Here is a tiny trained network, its code and every weight. The questions are about switching its units off for an input and a target symbol, where a switched-off unit gives its printed mean instead of its output.

import numpy as np


def w(rows, s, z=0):
    codes = np.array(rows[::2]) - 128.0
    scale = np.full(codes.shape[1], s)
    scale[-1] = z or s
    return codes * scale


def norm(h):
    return h / np.sqrt((h * h).mean(-1, keepdims=True) + 1e-5)


def f(y):
    return np.maximum(y, 0)


def softmax(a):
    e = np.exp(a - a.max(-1, keepdims=True))
    return e / e.sum(-1, keepdims=True)


def log_softmax(a):
    a = a - a.max(-1, keepdims=True)
    return a - np.log(np.exp(a).sum(-1, keepdims=True))


def net(x, mask):
    ids = ['ΠΣΨΩαβγδζηθλμξτ'.index(c) for c in x.split()]
    T = len(ids)
    res = E[ids] + P[:T]
    u = 0
    for l in range(2):
        r = norm(res)
        for j in range(2):
            rows = slice(3 * j, 3 * j + 3)
            q, k, v = (r @ M[l][rows].T for M in (Q, K, V))
            z = softmax(np.where(np.tri(T) > 0, q @ k.T / 3**0.5, -1e9)) @ v
            o = O[l][rows]
            res = res + np.where(mask[u + j], z, o[:, -1]) @ o[:, :-1]
        u += 2
        y = f(norm(res) @ A[l][:, :-1].T + A[l][:, -1])
        res = res + np.where(mask[u : u + 4], y, B[l][:, -1]) @ B[l][:, :-1]
        u += 4
    return log_softmax(norm(res)[-1] @ U[:, :-1].T + U[:, -1])


Q, K, V, O, A, B = {}, {}, {}, {}, {}, {}
E = w([
[121,186,82],'Π',
[167,123,120],'Σ',
[63,100,105],'Ψ',
[73,135,144],'Ω',
[2,118,21],'α',
[164,108,118],'β',
[139,102,136],'γ',
[110,129,132],'δ',
[114,137,119],'ζ',
[124,120,100],'η',
[135,97,85],'θ',
[140,94,70],'λ',
[136,122,179],'μ',
[98,158,170],'ξ',
[60,186,80],'τ',
],0.0098)
P = w([
[48,190,89],'0',
[159,203,111],'1',
[205,222,135],'2',
[196,221,150],'3',
[207,222,161],'4',
[221,254,181],'5',
[231,249,208],'6',
[221,241,188],'7',
],0.00082)
Q[0] = w([
[215,186,253],'0.h1',
[223,180,143],'0.h1',
[181,174,140],'0.h1',
[57,70,172],'0.h2',
[150,120,64],'0.h2',
[71,44,197],'0.h2',
],0.0033)
K[0] = w([
[129,181,44],'0.h1',
[161,173,15],'0.h1',
[110,177,88],'0.h1',
[135,129,121],'0.h2',
[55,44,125],'0.h2',
[46,254,85],'0.h2',
],0.0064)
V[0] = w([
[144,120,119],'0.h1',
[149,166,113],'0.h1',
[140,15,218],'0.h1',
[137,16,166],'0.h2',
[82,106,213],'0.h2',
[48,154,1],'0.h2',
],0.0026)
O[0] = w([
[198,79,124,125],'0.h1',
[123,119,140,135],'0.h1',
[255,121,111,43],'0.h1',
[94,124,148,87],'0.h2',
[92,180,137,87],'0.h2',
[180,140,140,246],'0.h2',
],0.0037,0.0013)
A[0] = w([
[42,242,208,250],'0.n1',
[140,100,71,59],'0.n2',
[153,55,1,195],'0.n3',
[206,100,179,254],'0.n4',
],0.005,0.00074)
B[0] = w([
[197,87,61,254],'0.n1',
[171,180,172,170],'0.n2',
[180,219,183,248],'0.n3',
[56,94,3,184],'0.n4',
],0.0029,0.0038)
Q[1] = w([
[74,79,119],'1.h1',
[103,121,24],'1.h1',
[217,67,255],'1.h1',
[31,53,143],'1.h2',
[59,33,101],'1.h2',
[211,190,94],'1.h2',
],0.0061)
K[1] = w([
[130,189,105],'1.h1',
[191,186,73],'1.h1',
[100,2,147],'1.h1',
[120,35,43],'1.h2',
[34,44,113],'1.h2',
[129,195,176],'1.h2',
],0.006)
V[1] = w([
[153,253,105],'1.h1',
[77,107,234],'1.h1',
[121,91,61],'1.h1',
[129,100,199],'1.h2',
[164,215,187],'1.h2',
[142,57,188],'1.h2',
],0.006)
O[1] = w([
[137,195,220,225],'1.h1',
[48,100,111,2],'1.h1',
[173,176,78,158],'1.h1',
[84,84,125,60],'1.h2',
[3,87,246,165],'1.h2',
[130,44,110,46],'1.h2',
],0.0051,0.0037)
A[1] = w([
[187,160,198,253],'1.n1',
[133,183,192,111],'1.n2',
[117,177,3,115],'1.n3',
[53,153,203,124],'1.n4',
],0.0057,0.0024)
B[1] = w([
[74,2,110,253],'1.n1',
[183,17,218,198],'1.n2',
[62,31,193,173],'1.n3',
[70,44,93,173],'1.n4',
],0.0038,0.0058)
U = w([
[155,226,205,117],'Π',
[172,127,184,70],'Σ',
[86,9,64,162],'Ψ',
[125,126,107,75],'Ω',
[103,149,48,254],'α',
[121,152,85,92],'β',
[199,101,28,154],'γ',
[113,203,143,200],'δ',
[205,199,117,86],'ζ',
[55,59,255,174],'η',
[113,122,234,126],'θ',
[192,160,158,116],'λ',
[75,52,50,33],'μ',
[30,62,187,96],'ξ',
[108,224,129,18],'τ',
],0.0083,0.0058)

Each question gives the input, a string of symbols that net reads in full, and the target symbol t.
The units are the heads (3 rows each of Q, K, V and O) and the neurons (one row each of A and B). Each row of codes is followed by its name. A weight is (code - 128) times the scale printed after its matrix; where a second scale follows, it is the last column's (O, A, B and U).
mask holds one flag per unit, layer by layer, with each layer's heads first. A switched-off unit (its flag False) gives its mean, the last column of its rows in O or B, instead of its output. The means were averaged over made-up inputs and are rounded, as every weight is.
A unit's drop is (log p(t) with every unit on - log p(t) with that unit switched off) / (log p(t) with every unit on - log p(t) with every unit switched off).
The circuit of an input: a set's keep is (log p(t) with only the set's units on - log p(t) with every unit switched off) / (log p(t) with every unit on - log p(t) with every unit switched off). Starting from all 12 units, units are removed one at a time, each time the one whose removal leaves the highest keep (on an exact tie, the one counted first), for as long as the keep stays at least 0.8.
units of the circuit, in order: the units of the circuit, biggest drop first
k most important neurons: the k neurons with the biggest drops, biggest first
k most important neurons of layer l: the k neurons of layer l with the biggest drops, biggest first
which heads matter: for each layer, one digit per head in row order, 1 if its drop is at least 0.15 and else 0, layers parted by /
drop of u: that unit's drop, to one decimal
input Π η θ α η τ Ψ λ, target η: 3 most important neurons	[0.n3 0.n1 0.n4]
input ζ α η γ Ψ μ ξ Π, target η: units of the circuit, in order	[1.h2 1.n2]
input ζ ξ ξ η ξ ξ η β, target η: units of the circuit, in order	[1.h2]
input Ω α γ μ Ω β, target γ: 3 most important neurons of layer 1	[1.n2 1.n1 1.n4]
input τ Ψ η, target η: 2 most important neurons of layer 0	[0.n3 0.n1]
input β τ γ γ μ Σ, target γ: units of the circuit, in order	[0.n4 1.h1 1.n2]
input λ δ δ Ψ, target γ: which heads matter	00 / 11
input Ω ξ η, target η: which heads matter	00 / 00
input η θ γ γ β α γ, target γ: units of the circuit, in order	[1.h2 0.n4]
input Σ μ μ, target Ψ: 2 most important neurons	[0.n3 0.n4]
input γ μ δ γ Ω, target γ: 2 most important neurons of layer 0	[0.n3 0.n1]
input α α α η θ, target η: units of the circuit, in order	[0.n3 1.h2 0.n1 0.n4]
input τ Σ η θ, target η: 3 most important neurons	[0.n3 0.n1 1.n1]
input α ξ Σ, target η: units of the circuit, in order	[1.h2]
input Σ η Σ, target η: 3 most important neurons of layer 0	[0.n3 0.n1 0.n2]
input ξ β η α η λ, target η: drop of 0.n4	0.1
input λ Ω γ ζ γ, target γ: drop of 1.h2	0.3
input β α μ Σ α μ, target Ψ: drop of 1.n2	0.1
